Below is a small trained network, with its code and all its weights. Each question gives an input and a class and asks what happens when units are switched off, that is, made to give their printed mean instead of their output.

import numpy as np


def w(rows, s, z=0):
    codes = np.array(rows[::2]) - 128.0
    scale = np.full(codes.shape[1], s)
    scale[-1] = z or s
    return codes * scale


def f(y):
    return np.maximum(y, 0)


def log_softmax(a):
    a = a - a.max(-1, keepdims=True)
    return a - np.log(np.exp(a).sum(-1, keepdims=True))


def net(x, mask):
    res = np.array(x, float).reshape(1, 5) / 4 @ E
    y = f(res @ A[0][:, :-1].T + A[0][:, -1])
    res = res + np.where(mask, y, B[0][:, -1]) @ B[0][:, :-1]
    return log_softmax(res[-1] @ U[:, :-1].T + U[:, -1])


A, B = {}, {}
E = w([
[141,189,254,131,150,142,173,119,217,175,219],'x0',
[76,63,185,141,138,56,101,143,74,160,124],'x1',
[103,135,88,125,170,142,127,23,168,20,99],'x2',
[206,107,141,96,73,137,223,145,153,70,97],'x3',
[108,199,125,237,100,202,110,156,106,122,83],'x4',
],0.0078)
A[0] = w([
[144,37,141,29,152,57,170,91,133,99,142,254],'n1',
[144,138,86,169,60,163,118,176,85,115,67,137],'n2',
[61,89,62,103,193,106,49,86,82,113,108,160],'n3',
[161,102,210,92,102,69,162,202,134,232,199,140],'n4',
[129,146,88,197,57,170,105,184,80,123,57,173],'n5',
[124,197,187,180,142,162,129,154,160,215,202,171],'n6',
[1,125,153,201,166,120,60,134,84,161,127,189],'n7',
],0.007,0.0032)
B[0] = w([
[127,128,171,146,105,39,130,81,173,108,101,254],'n1',
[105,81,124,144,75,4,100,128,124,107,79,210],'n2',
[189,164,101,40,155,91,31,128,165,179,182,229],'n3',
[106,81,14,112,89,125,50,206,59,174,107,250],'n4',
[123,89,106,127,80,2,90,119,135,119,89,229],'n5',
[143,168,241,69,160,114,88,127,142,163,168,251],'n6',
[194,179,164,21,171,65,37,86,198,177,186,233],'n7',
],0.0081,0.008)
U = w([
[150,150,137,87,145,103,92,113,153,154,154,146],'0',
[123,148,191,158,140,131,189,77,158,86,116,165],'1',
[141,161,86,166,143,244,193,97,150,89,137,139],'2',
[103,99,106,189,201,186,157,138,80,137,129,13],'3',
[104,63,90,153,89,100,121,155,74,126,76,121],'4',
[131,140,130,112,141,205,124,176,70,162,163,95],'5',
[93,96,99,179,203,180,175,143,78,136,132,2],'6',
],0.011,0.0065)

Each question gives the input, the list of numbers given to net, and the class t.
The units are the neurons (one row each of A and B). Each row of codes is followed by its name. A weight is (code - 128) times the scale printed after its matrix; where a second scale follows, it is the last column's (A, B and U).
mask holds one flag per neuron, in row order. A switched-off neuron (its flag False) gives its mean, the last column of its row in B, instead of its output. The means were averaged over made-up inputs and are rounded, as every weight is.
A unit's drop is (log p(t) with every unit on - log p(t) with that unit switched off) / (log p(t) with every unit on - log p(t) with every unit switched off).
The circuit of an input: a set's keep is (log p(t) with only the set's units on - log p(t) with every unit switched off) / (log p(t) with every unit on - log p(t) with every unit switched off). Starting from all 7 units, units are removed one at a time, each time the one whose removal leaves the highest keep (on an exact tie, the one counted first), for as long as the keep stays at least 0.8.
circuit, biggest first: the units of the circuit, biggest drop first
unit that matters most: the unit with the biggest drop
k most important neurons: the k neurons with the biggest drops, biggest first
drop of u: that unit's drop, to one decimal
input [7,-2,-7,-2,-2], class 5: unit that matters most	n4
input [-2,-3,-5,0,-8], class 4: circuit, biggest first	n7; n4
input [-1,-7,4,0,3], class 1: circuit, biggest first	n4; n3
input [-8,-1,7,-3,5], class 0: 3 most important neurons	n3; n7; n4
input [-3,8,2,8,0], class 1: 3 most important neurons	n4; n1; n5
input [2,-3,-4,7,3], class 4: circuit, biggest first	n7; n3
input [3,0,-5,6,1], class 4: 2 most important neurons	n4; n7
input [1,-4,-3,4,2], class 4: circuit, biggest first	n7; n3
input [-2,-1,3,4,-5], class 1: 3 most important neurons	n4; n7; n1
input [5,-6,0,7,4], class 1: 4 most important neurons	n4; n3; n7; n6
input [-5,2,-7,0,-7], class 4: 3 most important neurons	n4; n7; n6
input [2,4,0,8,6], class 4: drop of n7	0.2
input [-1,-4,0,-1,2], class 4: drop of n6	0.2
input [-4,6,-4,-3,4], class 0: circuit, biggest first	n7
input [-6,-7,1,8,-5], class 4: drop of n3	0.1
